Here is a tiny trained network, its code and every weight. The questions are about switching its units off for an input and a class, where a switched-off unit gives its printed mean instead of its output.

import numpy as np


def w(rows, s, z=0):
    codes = np.array(rows[::2]) - 128.0
    scale = np.full(codes.shape[1], s)
    scale[-1] = z or s
    return codes * scale


def f(y):
    return y / 2 * (1 + np.tanh(0.7978845608 * (y + 0.044715 * y**3)))


def log_softmax(a):
    a = a - a.max(-1, keepdims=True)
    return a - np.log(np.exp(a).sum(-1, keepdims=True))


def net(x, mask):
    res = np.array(x, float).reshape(1, 5) / 4 @ E
    y = f(res @ A[0][:, :-1].T + A[0][:, -1])
    res = res + np.where(mask, y, B[0][:, -1]) @ B[0][:, :-1]
    return log_softmax(res[-1] @ U[:, :-1].T + U[:, -1])


A, B = {}, {}
E = w([
[117,71,61,154,59,170,136,197],'x0',
[124,191,17,57,130,119,87,121],'x1',
[149,52,104,106,201,130,109,145],'x2',
[95,175,142,124,126,164,168,158],'x3',
[185,137,174,137,119,253,97,143],'x4',
],0.013)
A[0] = w([
[118,91,169,164,142,118,191,87,206],'neuron 1',
[126,46,107,171,56,188,128,175,19],'neuron 2',
[113,179,57,65,170,115,109,83,87],'neuron 3',
[161,161,53,104,103,166,98,129,252],'neuron 4',
[176,190,115,86,130,220,18,116,19],'neuron 5',
[137,90,125,129,68,196,109,149,59],'neuron 6',
[94,47,11,150,18,116,158,221,128],'neuron 7',
],0.012,0.003)
B[0] = w([
[116,60,132,74,171,218,122,58,190],'neuron 1',
[197,230,3,90,64,39,57,203,197],'neuron 2',
[145,251,79,139,79,104,100,192,205],'neuron 3',
[91,169,191,122,186,109,172,113,197],'neuron 4',
[95,3,186,166,134,122,196,62,210],'neuron 5',
[101,117,86,131,93,118,83,224,175],'neuron 6',
[124,53,244,157,166,180,165,40,254],'neuron 7',
],0.0073,0.018)
U = w([
[78,173,172,140,231,105,174,16,225],'0',
[139,85,204,195,132,227,133,94,157],'1',
[144,254,24,121,109,109,53,197,4],'2',
],0.0066,0.0027)

Each question gives the input, the list of numbers given to net, and the class t.
The units are the neurons (one row each of A and B). Each row of codes is followed by its name. A weight is (code - 128) times the scale printed after its matrix; where a second scale follows, it is the last column's (A, B and U).
mask holds one flag per neuron, in row order. A switched-off neuron (its flag False) gives its mean, the last column of its row in B, instead of its output. The means were averaged over made-up inputs and are rounded, as every weight is.
A unit's drop is (log p(t) with every unit on - log p(t) with that unit switched off) / (log p(t) with every unit on - log p(t) with every unit switched off).
The circuit of an input: a set's keep is (log p(t) with only the set's units on - log p(t) with every unit switched off) / (log p(t) with every unit on - log p(t) with every unit switched off). Starting from all 7 units, units are removed one at a time, each time the one whose removal leaves the highest keep (on an exact tie, the one counted first), for as long as the keep stays at least 0.8.
units of the circuit, in order: the units of the circuit, biggest drop first
most important unit: the unit with the biggest drop
top k neurons: the k neurons with the biggest drops, biggest first
drop of u: that unit's drop, to one decimal
input [1,-1,-2,2,7], class 2: most important unit : neuron 7
input [3,-5,1,-4,-8], class 1: units of the circuit, in order : neuron 4; neuron 7
input [4,0,7,-6,6], class 2: top 3 neurons : neuron 2; neuron 6; neuron 1
input [7,6,4,-8,0], class 0: top 2 neurons : neuron 7; neuron 4
input [0,2,-6,-5,-8], class 2: top 4 neurons : neuron 5; neuron 3; neuron 4; neuron 1
input [6,0,-4,-4,7], class 2: top 2 neurons : neuron 2; neuron 6
input [2,-1,5,2,6], class 2: top 2 neurons : neuron 2; neuron 7
input [-3,8,5,-1,0], class 2: top 3 neurons : neuron 3; neuron 7; neuron 1
input [-3,5,-8,-5,0], class 2: top 2 neurons : neuron 7; neuron 3
input [-6,7,5,1,0], class 2: top 3 neurons : neuron 3; neuron 7; neuron 1
input [8,8,-3,-2,1], class 1: top 3 neurons : neuron 7; neuron 6; neuron 5
input [6,5,3,-2,0], class 0: top 4 neurons : neuron 7; neuron 4; neuron 2; neuron 1
input [8,7,2,6,-8], class 0: drop of neuron 4 : 0.1
input [4,-3,-6,-1,6], class 2: units of the circuit, in order : neuron 2
input [-2,3,8,-2,-3], class 2: drop of neuron 7 : 0.1
input [6,6,-2,5,-2], class 0: drop of neuron 7 : 2.1
